Below are the code and all the weights of a small trained network. Each question names an input and a target symbol and asks about switching units off, where a switched-off unit gives its printed mean instead of its output.

import numpy as np


def w(rows, s, z=0):
    codes = np.array(rows[::2]) - 128.0
    scale = np.full(codes.shape[1], s)
    scale[-1] = z or s
    return codes * scale


def f(y):
    return np.maximum(y, 0)


def softmax(a):
    e = np.exp(a - a.max(-1, keepdims=True))
    return e / e.sum(-1, keepdims=True)


def log_softmax(a):
    a = a - a.max(-1, keepdims=True)
    return a - np.log(np.exp(a).sum(-1, keepdims=True))


def net(x, mask):
    ids = ['δηλξπστψω'.index(c) for c in x.split()]
    T = len(ids)
    res = E[ids] + P[:T]
    u = 0
    for l in range(3):
        r = res
        for j in range(2):
            rows = slice(2 * j, 2 * j + 2)
            q, k, v = (r @ M[l][rows].T for M in (Q, K, V))
            z = softmax(np.where(np.tri(T) > 0, q @ k.T / 2**0.5, -1e9)) @ v
            o = O[l][rows]
            res = res + np.where(mask[u + j], z, o[:, -1]) @ o[:, :-1]
        u += 2
        y = f(res @ A[l][:, :-1].T + A[l][:, -1])
        res = res + np.where(mask[u : u + 4], y, B[l][:, -1]) @ B[l][:, :-1]
        u += 4
    return log_softmax(res[-1] @ U[:, :-1].T + U[:, -1])


Q, K, V, O, A, B = {}, {}, {}, {}, {}, {}
E = w([
[182,135,98],'δ',
[155,188,98],'η',
[133,143,81],'λ',
[47,166,57],'ξ',
[67,86,63],'π',
[128,138,76],'σ',
[216,57,105],'τ',
[254,79,123],'ψ',
[139,82,85],'ω',
],0.005)
P = w([
[81,114,222],'0',
[163,167,70],'1',
[108,127,150],'2',
[135,85,93],'3',
[199,192,111],'4',
[91,125,169],'5',
[139,76,65],'6',
[245,209,154],'7',
[87,123,179],'8',
[135,60,19],'9',
[228,187,184],'10',
],0.012)
Q[0] = w([
[127,177,204],'L0H0',
[49,144,253],'L0H0',
[208,110,110],'L0H1',
[99,107,141],'L0H1',
],0.0059)
K[0] = w([
[79,138,168],'L0H0',
[74,121,254],'L0H0',
[182,108,92],'L0H1',
[121,116,147],'L0H1',
],0.0066)
V[0] = w([
[106,101,2],'L0H0',
[152,138,112],'L0H0',
[112,110,156],'L0H1',
[156,164,38],'L0H1',
],0.0072)
O[0] = w([
[183,104,3,255],'L0H0',
[119,143,94,169],'L0H0',
[114,113,150,106],'L0H1',
[160,152,61,185],'L0H1',
],0.0077,0.0011)
A[0] = w([
[2,36,145,167],'L0N0',
[82,201,110,190],'L0N1',
[58,198,146,169],'L0N2',
[186,213,68,253],'L0N3',
],0.0069,0.0025)
B[0] = w([
[51,10,103,178],'L0N0',
[97,192,148,154],'L0N1',
[88,214,139,152],'L0N2',
[254,116,129,253],'L0N3',
],0.0062,0.0058)
Q[1] = w([
[97,207,199],'L1H0',
[135,119,254],'L1H0',
[166,182,123],'L1H1',
[105,93,115],'L1H1',
],0.0096)
K[1] = w([
[1,127,174],'L1H0',
[68,159,51],'L1H0',
[170,158,109],'L1H1',
[70,111,105],'L1H1',
],0.0095)
V[1] = w([
[253,122,169],'L1H0',
[46,25,84],'L1H0',
[200,120,44],'L1H1',
[61,110,186],'L1H1',
],0.006)
O[1] = w([
[181,58,190,254],'L1H0',
[111,175,2,49],'L1H0',
[221,187,59,179],'L1H1',
[88,70,142,86],'L1H1',
],0.0071,0.0045)
A[1] = w([
[153,164,105,253],'L1N0',
[64,87,88,154],'L1N1',
[179,72,1,108],'L1N2',
[134,197,33,120],'L1N3',
],0.0092,0.0055)
B[1] = w([
[187,190,104,244],'L1N0',
[73,55,46,184],'L1N1',
[157,135,1,254],'L1N2',
[206,122,244,184],'L1N3',
],0.0068,0.0081)
Q[2] = w([
[33,45,97],'L2H0',
[2,36,80],'L2H0',
[179,68,10],'L2H1',
[102,102,99],'L2H1',
],0.0063)
K[2] = w([
[18,40,145],'L2H0',
[12,111,134],'L2H0',
[202,157,179],'L2H1',
[139,134,93],'L2H1',
],0.011)
V[2] = w([
[85,81,148],'L2H0',
[102,114,111],'L2H0',
[188,254,129],'L2H1',
[149,6,86],'L2H1',
],0.008)
O[2] = w([
[147,38,94,90],'L2H0',
[158,95,97,114],'L2H0',
[52,53,154,250],'L2H1',
[254,72,166,134],'L2H1',
],0.0065,0.019)
A[2] = w([
[80,98,127,46],'L2N0',
[111,121,21,101],'L2N1',
[86,96,240,163],'L2N2',
[6,136,110,254],'L2N3',
],0.012,0.0085)
B[2] = w([
[123,197,212,187],'L2N0',
[221,235,102,219],'L2N1',
[186,132,252,193],'L2N2',
[10,182,99,254],'L2N3',
],0.011,0.0083)
U = w([
[77,62,176,170],'δ',
[47,145,208,16],'η',
[64,95,85,191],'λ',
[52,198,67,3],'ξ',
[195,196,58,114],'π',
[106,175,148,186],'σ',
[157,1,111,155],'τ',
[188,120,231,121],'ψ',
[114,60,32,187],'ω',
],0.0086,0.0083)

Each question gives the input, a string of symbols that net reads in full, and the target symbol t.
The units are the heads (2 rows each of Q, K, V and O) and the neurons (one row each of A and B). Each row of codes is followed by its name. A weight is (code - 128) times the scale printed after its matrix; where a second scale follows, it is the last column's (O, A, B and U).
mask holds one flag per unit, layer by layer, with each layer's heads first. A switched-off unit (its flag False) gives its mean, the last column of its rows in O or B, instead of its output. The means were averaged over made-up inputs and are rounded, as every weight is.
A unit's drop is (log p(t) with every unit on - log p(t) with that unit switched off) / (log p(t) with every unit on - log p(t) with every unit switched off).
The circuit of an input: a set's keep is (log p(t) with only the set's units on - log p(t) with every unit switched off) / (log p(t) with every unit on - log p(t) with every unit switched off). Starting from the 12 units with the biggest drops (on a tie, the unit counted first), units are removed one at a time, each time the one whose removal leaves the highest keep (on an exact tie, the one counted first), for as long as the keep stays at least 0.8.
units of the circuit, in order: the units of the circuit, biggest drop first
top k neurons: the k neurons with the biggest drops, biggest first
top k neurons in layer l: the k neurons of layer l with the biggest drops, biggest first
input λ σ ψ δ δ τ η ψ λ σ, target ψ: units of the circuit, in order : L1H0, L0N3
input π ξ ξ δ, target ξ: top 2 neurons : L1N3, L0N0
input τ ξ δ τ δ σ ξ, target δ: top 3 neurons : L0N3, L0N0, L1N1
input τ π τ ω, target π: units of the circuit, in order : L2N1, L1H0, L1N2
input η ξ ξ η η λ δ ψ ω τ, target ψ: units of the circuit, in order : L1H0, L2N2
input σ δ λ η τ λ τ τ δ λ, target τ: units of the circuit, in order : L1H0, L2N3
input π δ ξ ξ π ω ξ τ σ σ, target τ: top 2 neurons : L0N3, L1N2
input λ π ω λ π ξ ξ π ξ τ, target π: top 3 neurons : L1N2, L2N1, L1N3
input ξ π λ λ, target π: units of the circuit, in order : L2N1, L1H0
input λ δ λ ω ξ τ δ, target ξ: top 3 neurons in layer 1 : L1N3, L1N0, L1N2
input η ξ δ σ τ π η, target τ: units of the circuit, in order : L1H0, L0N3, L2N3, L2N1
input π λ ω ξ π ξ λ ξ λ ω, target ξ: top neuron : L1N2
input ξ η τ π λ λ, target ω: top 4 neurons : L1N2, L0N3, L0N0, L0N2
input η τ λ ξ, target τ: top 2 neurons : L0N3, L1N2
input π ω η τ ψ τ σ π π ξ, target π: units of the circuit, in order : L2N1
input λ ψ δ ψ δ δ σ σ ω, target δ: top 3 neurons : L1N2, L0N3, L1N3
input π ψ σ π η λ π δ λ π, target δ: units of the circuit, in order : L1H0, L2H1, L1N0, L0N0
input ω ψ λ η λ ψ, target ψ: units of the circuit, in order : L1N2, L2N2
input ω η η τ ξ δ σ ξ δ λ, target ξ: top 2 neurons : L1N2, L2N3
input δ ω η ξ π λ σ, target π: units of the circuit, in order : L1N2, L2N1
